Below is a small trained network, with its code and all its weights. Each question gives an input and a class and asks what happens when units are switched off, that is, made to give their printed mean instead of their output.

import numpy as np


def w(rows, s, z=0):
    codes = np.array(rows[::2]) - 128.0
    scale = np.full(codes.shape[1], s)
    scale[-1] = z or s
    return codes * scale


def norm(h):
    return h / np.sqrt((h * h).mean(-1, keepdims=True) + 1e-5)


def f(y):
    return y / 2 * (1 + np.tanh(0.7978845608 * (y + 0.044715 * y**3)))


def log_softmax(a):
    a = a - a.max(-1, keepdims=True)
    return a - np.log(np.exp(a).sum(-1, keepdims=True))


def net(x, mask):
    res = np.array(x, float).reshape(1, 8) / 4 @ E
    u = 0
    for l in range(2):
        y = f(norm(res) @ A[l][:, :-1].T + A[l][:, -1])
        res = res + np.where(mask[u : u + 4], y, B[l][:, -1]) @ B[l][:, :-1]
        u += 4
    return log_softmax(norm(res)[-1] @ U[:, :-1].T + U[:, -1])


A, B = {}, {}
E = w([
[110,72,141,188,90],'x0',
[144,112,129,115,185],'x1',
[113,79,185,83,166],'x2',
[124,102,165,122,101],'x3',
[143,103,106,117,199],'x4',
[81,254,212,154,88],'x5',
[192,152,102,187,157],'x6',
[42,105,64,139,71],'x7',
],0.0067)
A[0] = w([
[76,113,240,45,241,123],'L0N1',
[101,121,164,189,108,255],'L0N2',
[182,142,121,96,95,129],'L0N3',
[166,191,225,254,194,18],'L0N4',
],0.0065,0.0025)
B[0] = w([
[214,117,254,153,64,254],'L0N1',
[160,7,68,160,162,220],'L0N2',
[118,61,26,84,51,131],'L0N3',
[148,105,209,80,222,204],'L0N4',
],0.0061,0.0032)
A[1] = w([
[60,130,221,181,88,250],'L1N1',
[111,99,59,43,143,185],'L1N2',
[91,240,167,34,46,227],'L1N3',
[147,1,77,208,128,157],'L1N4',
],0.0089,0.0019)
B[1] = w([
[184,67,49,90,227,227],'L1N1',
[87,94,105,143,171,171],'L1N2',
[2,22,88,157,179,226],'L1N3',
[61,29,56,137,153,253],'L1N4',
],0.0065,0.0058)
U = w([
[69,6,56,128,167,218],'0',
[201,159,236,92,175,154],'1',
[182,162,80,129,114,2],'2',
[76,182,39,156,94,63],'3',
],0.011,0.005)

Each question gives the input, the list of numbers given to net, and the class t.
The units are the neurons (one row each of A and B). Each row of codes is followed by its name. A weight is (code - 128) times the scale printed after its matrix; where a second scale follows, it is the last column's (A, B and U).
mask holds one flag per neuron, layer by layer. A switched-off neuron (its flag False) gives its mean, the last column of its row in B, instead of its output. The means were averaged over made-up inputs and are rounded, as every weight is.
A unit's drop is (log p(t) with every unit on - log p(t) with that unit switched off) / (log p(t) with every unit on - log p(t) with every unit switched off).
The circuit of an input: a set's keep is (log p(t) with only the set's units on - log p(t) with every unit switched off) / (log p(t) with every unit on - log p(t) with every unit switched off). Starting from all 8 units, units are removed one at a time, each time the one whose removal leaves the highest keep (on an exact tie, the one counted first), for as long as the keep stays at least 0.8.
units of the circuit, in order: the units of the circuit, biggest drop first
unit that matters most: the unit with the biggest drop
k most important neurons: the k neurons with the biggest drops, biggest first
k most important neurons of layer l: the k neurons of layer l with the biggest drops, biggest first
drop when u is switched off: that unit's drop, to one decimal
input [-6,-3,4,0,-5,6,-1,-4], class 0: 2 most important neurons => L1N3, L1N1
input [-3,-3,5,6,-2,-1,2,0], class 1: unit that matters most => L0N1
input [0,1,5,-3,8,-7,-7,-6], class 1: units of the circuit, in order => L0N1, L1N3
input [-4,-1,-8,-7,8,4,1,0], class 1: 4 most important neurons => L1N4, L0N4, L1N3, L1N2
input [2,7,-6,6,-4,8,4,2], class 0: 3 most important neurons => L1N1, L0N1, L1N3
input [-7,1,-4,-4,3,-1,6,0], class 2: 2 most important neurons => L1N3, L1N4
input [0,6,-8,-3,-2,3,8,-2], class 1: units of the circuit, in order => L0N4, L1N4
input [-3,-8,-1,-8,7,2,4,2], class 3: 2 most important neurons => L1N1, L1N4
input [6,7,5,-6,2,-2,8,-7], class 1: 3 most important neurons of layer 1 => L1N3, L1N1, L1N2
input [-8,3,-6,2,8,5,5,1], class 1: 2 most important neurons => L1N4, L0N4
input [4,2,3,2,7,-1,7,-5], class 1: 2 most important neurons => L1N3, L0N4
input [-4,-2,-6,-7,-1,-2,4,-3], class 3: 2 most important neurons => L0N1, L1N1
input [4,2,8,2,7,1,3,-2], class 1: 2 most important neurons => L0N1, L1N3
input [-4,-2,7,1,5,-2,-3,-3], class 1: most important neuron of layer 0 => L0N1
input [-6,7,-8,-3,-8,7,-8,-7], class 0: drop when L1N3 is switched off => 1.2
input [-7,7,1,-2,-6,8,0,1], class 0: drop when L1N3 is switched off => 2.0
input [-8,8,-6,5,-6,7,-5,0], class 0: drop when L1N3 is switched off => 1.6
